Below are the code and all the weights of a small trained network. Each question names an input and a class and asks about switching units off, where a switched-off unit gives its printed mean instead of its output.

import numpy as np


def w(rows, s, z=0):
    codes = np.array(rows[::2]) - 128.0
    scale = np.full(codes.shape[1], s)
    scale[-1] = z or s
    return codes * scale


def f(y):
    return np.maximum(y, 0)


def log_softmax(a):
    a = a - a.max(-1, keepdims=True)
    return a - np.log(np.exp(a).sum(-1, keepdims=True))


def net(x, mask):
    res = np.array(x, float).reshape(1, 8) / 4 @ E
    y = f(res @ A[0][:, :-1].T + A[0][:, -1])
    res = res + np.where(mask, y, B[0][:, -1]) @ B[0][:, :-1]
    return log_softmax(res[-1] @ U[:, :-1].T + U[:, -1])


A, B = {}, {}
E = w([
[77,130,237,67,166,176,148],'x0',
[128,127,128,128,126,128,127],'x1',
[127,127,127,128,126,127,127],'x2',
[185,92,142,124,187,133,27],'x3',
[109,253,138,88,115,95,72],'x4',
[245,143,185,110,46,132,152],'x5',
[127,127,126,125,126,128,127],'x6',
[140,96,130,70,173,10,166],'x7',
],0.011)
A[0] = w([
[143,29,119,156,140,166,185,93],'n0',
[91,157,88,115,169,130,149,137],'n1',
[159,119,59,149,127,132,171,124],'n2',
[179,98,134,70,177,6,156,143],'n3',
[110,112,141,125,135,64,145,108],'n4',
[101,151,120,206,85,235,79,191],'n5',
[167,142,139,132,135,157,92,143],'n6',
[171,134,117,138,172,133,66,77],'n7',
[193,133,158,122,132,140,133,250],'n8',
[75,166,109,126,49,143,252,101],'n9',
[103,148,86,112,167,162,164,196],'n10',
[53,102,101,154,219,130,95,58],'n11',
[153,135,64,215,129,70,128,103],'n12',
[112,163,141,107,111,113,73,99],'n13',
[197,140,155,96,91,131,145,45],'n14',
[82,102,85,117,197,162,104,64],'n15',
[92,123,168,75,169,190,152,67],'n16',
[140,43,119,147,148,172,173,74],'n17',
[119,117,73,112,126,124,127,3],'n18',
[74,119,103,130,135,118,102,100],'n19',
[143,140,150,169,111,175,105,66],'n20',
[97,188,113,80,103,117,85,57],'n21',
[205,100,153,89,87,147,146,93],'n22',
[179,70,164,118,192,152,22,68],'n23',
[128,93,135,150,140,120,155,163],'n24',
[146,135,170,67,145,165,186,138],'n25',
[166,124,82,165,83,115,109,103],'n26',
[101,111,177,143,156,147,141,131],'n27',
[115,222,115,94,125,101,109,172],'n28',
[93,98,207,101,159,155,153,82],'n29',
],0.013,0.005)
B[0] = w([
[190,191,138,69,162,197,139,209],'n0',
[138,131,126,150,131,102,168,172],'n1',
[112,146,93,102,81,93,85,179],'n2',
[93,60,201,102,119,121,143,238],'n3',
[124,95,188,91,119,109,145,168],'n4',
[103,51,219,86,114,109,164,248],'n5',
[148,82,116,132,150,98,140,171],'n6',
[107,115,55,83,136,147,125,170],'n7',
[107,132,70,191,170,106,142,199],'n8',
[76,97,31,109,194,110,158,235],'n9',
[150,114,107,160,153,100,121,175],'n10',
[152,134,140,206,138,108,155,204],'n11',
[124,166,146,131,61,110,71,196],'n12',
[156,187,144,112,155,165,135,168],'n13',
[168,155,150,246,136,92,175,184],'n14',
[137,129,125,198,160,113,164,183],'n15',
[117,148,118,143,60,113,63,183],'n16',
[186,183,167,77,145,173,129,193],'n17',
[135,129,149,158,93,142,107,140],'n18',
[149,169,173,183,135,116,156,164],'n19',
[98,80,182,129,134,110,135,170],'n20',
[167,152,156,112,131,168,129,177],'n21',
[129,155,143,189,167,100,175,198],'n22',
[84,109,27,106,136,138,121,210],'n23',
[162,133,122,95,136,150,116,166],'n24',
[98,153,100,140,72,83,88,188],'n25',
[107,152,135,136,91,111,73,184],'n26',
[104,146,91,124,85,132,103,167],'n27',
[154,163,129,70,162,208,157,206],'n28',
[106,176,146,125,85,119,83,190],'n29',
],0.011,0.016)
U = w([
[151,159,137,248,164,105,169,89],'0',
[201,206,146,44,161,198,130,111],'1',
[79,30,219,86,114,116,144,115],'2',
[72,106,10,99,169,126,126,245],'3',
[85,202,129,138,33,106,33,75],'4',
],0.012,0.011)

Each question gives the input, the list of numbers given to net, and the class t.
The units are the neurons (one row each of A and B). Each row of codes is followed by its name. A weight is (code - 128) times the scale printed after its matrix; where a second scale follows, it is the last column's (A, B and U).
mask holds one flag per neuron, in row order. A switched-off neuron (its flag False) gives its mean, the last column of its row in B, instead of its output. The means were averaged over made-up inputs and are rounded, as every weight is.
A unit's drop is (log p(t) with every unit on - log p(t) with that unit switched off) / (log p(t) with every unit on - log p(t) with every unit switched off).
The circuit of an input: a set's keep is (log p(t) with only the set's units on - log p(t) with every unit switched off) / (log p(t) with every unit on - log p(t) with every unit switched off). Starting from the 12 units with the biggest drops (on a tie, the unit counted first), units are removed one at a time, each time the one whose removal leaves the highest keep (on an exact tie, the one counted first), for as long as the keep stays at least 0.8.
units of the circuit, in order: the units of the circuit, biggest drop first
top k neurons: the k neurons with the biggest drops, biggest first
drop when u is switched off: that unit's drop, to one decimal
input [-2,0,-8,0,-6,-6,-6,1], class 0: units of the circuit, in order	[n11]
input [8,-2,0,-3,7,3,-2,7], class 4: top 3 neurons	[n25, n5, n16]
input [-8,0,8,7,-2,6,1,-5], class 4: top 3 neurons	[n26, n12, n9]
input [8,-2,8,6,-3,-5,2,5], class 4: top 2 neurons	[n29, n16]
input [0,-5,-5,-4,6,3,1,-7], class 2: top 2 neurons	[n5, n0]
input [7,-7,-3,7,4,0,-8,-2], class 3: top 2 neurons	[n23, n12]
input [8,4,2,7,3,3,-2,3], class 4: top 3 neurons	[n9, n29, n16]
input [8,-5,2,-4,3,5,0,-6], class 4: top 2 neurons	[n25, n16]
input [2,6,-2,1,3,-3,2,-1], class 0: top 2 neurons	[n0, n17]
input [8,7,-2,7,3,3,7,1], class 4: top 3 neurons	[n9, n29, n16]
input [-1,8,-3,-4,4,0,-2,-3], class 1: top 4 neurons	[n23, n28, n3, n8]
input [2,-6,-5,2,3,-2,-6,-4], class 2: drop when n5 is switched off	0.8
input [5,2,-2,5,2,0,2,-2], class 3: drop when n23 is switched off	0.9
input [-5,-2,7,-1,8,2,-8,1], class 1: drop when n28 is switched off	0.3
input [-6,0,3,-5,8,2,8,-8], class 1: units of the circuit, in order	[n28]
